Below is a small trained network, with its code and all its weights. Each question gives an input and a class and asks what happens when units are switched off, that is, made to give their printed mean instead of their output.

import numpy as np


def w(rows, s, z=0):
    codes = np.array(rows[::2]) - 128.0
    scale = np.full(codes.shape[1], s)
    scale[-1] = z or s
    return codes * scale


def f(y):
    return y / 2 * (1 + np.tanh(0.7978845608 * (y + 0.044715 * y**3)))


def log_softmax(a):
    a = a - a.max(-1, keepdims=True)
    return a - np.log(np.exp(a).sum(-1, keepdims=True))


def net(x, mask):
    res = np.array(x, float).reshape(1, 3) / 4 @ E
    y = f(res @ A[0][:, :-1].T + A[0][:, -1])
    res = res + np.where(mask, y, B[0][:, -1]) @ B[0][:, :-1]
    return log_softmax(res[-1] @ U[:, :-1].T + U[:, -1])


A, B = {}, {}
E = w([
[128,239,173,62],'x0',
[2,139,199,216],'x1',
[56,120,18,73],'x2',
],0.0091)
A[0] = w([
[187,77,72,180,216],'n1',
[184,131,135,111,142],'n2',
[166,163,149,87,177],'n3',
[109,109,115,249,225],'n4',
[55,91,32,133,254],'n5',
[176,144,241,171,167],'n6',
[147,190,199,69,254],'n7',
[77,204,174,216,227],'n8',
[175,203,118,81,159],'n9',
[200,45,106,179,204],'n10',
[86,146,192,191,212],'n11',
[176,183,121,77,142],'n12',
[85,184,93,24,232],'n13',
],0.011,0.0039)
B[0] = w([
[238,93,127,31,201],'n1',
[177,128,118,155,172],'n2',
[92,104,81,244,188],'n3',
[107,38,114,144,224],'n4',
[136,119,30,6,235],'n5',
[132,166,225,172,232],'n6',
[96,224,152,255,237],'n7',
[44,59,190,178,255],'n8',
[113,181,72,221,209],'n9',
[237,105,158,95,211],'n10',
[96,90,150,161,233],'n11',
[140,162,87,232,199],'n12',
[111,219,28,110,231],'n13',
],0.0076,0.01)
U = w([
[120,169,109,47,45],'0',
[199,138,188,150,106],'1',
[154,67,215,182,9],'2',
[11,115,247,181,115],'3',
[228,16,152,83,234],'4',
[50,20,110,127,163],'5',
[133,152,95,179,160],'6',
],0.011,0.0011)

Each question gives the input, the list of numbers given to net, and the class t.
The units are the neurons (one row each of A and B). Each row of codes is followed by its name. A weight is (code - 128) times the scale printed after its matrix; where a second scale follows, it is the last column's (A, B and U).
mask holds one flag per neuron, in row order. A switched-off neuron (its flag False) gives its mean, the last column of its row in B, instead of its output. The means were averaged over made-up inputs and are rounded, as every weight is.
A unit's drop is (log p(t) with every unit on - log p(t) with that unit switched off) / (log p(t) with every unit on - log p(t) with every unit switched off).
The circuit of an input: a set's keep is (log p(t) with only the set's units on - log p(t) with every unit switched off) / (log p(t) with every unit on - log p(t) with every unit switched off). Starting from the 12 units with the biggest drops (on a tie, the unit counted first), units are removed one at a time, each time the one whose removal leaves the highest keep (on an exact tie, the one counted first), for as long as the keep stays at least 0.8.
circuit, biggest first: the units of the circuit, biggest drop first
unit that matters most: the unit with the biggest drop
top k neurons: the k neurons with the biggest drops, biggest first
drop when u is switched off: that unit's drop, to one decimal
input [7,-2,-6], class 3: unit that matters most => n6
input [0,6,3], class 5: circuit, biggest first => n7, n6
input [7,4,7], class 0: circuit, biggest first => n13, n5
input [3,-4,-5], class 6: circuit, biggest first => n9, n3
input [2,6,7], class 5: top 2 neurons => n8, n5
input [7,4,6], class 0: top 2 neurons => n13, n6
input [5,-8,8], class 6: top 2 neurons => n12, n9
input [1,6,8], class 5: drop when n3 is switched off => -0.1
input [-3,1,7], class 0: drop when n5 is switched off => 0.1
input [-8,3,-3], class 4: drop when n10 is switched off => 0.1
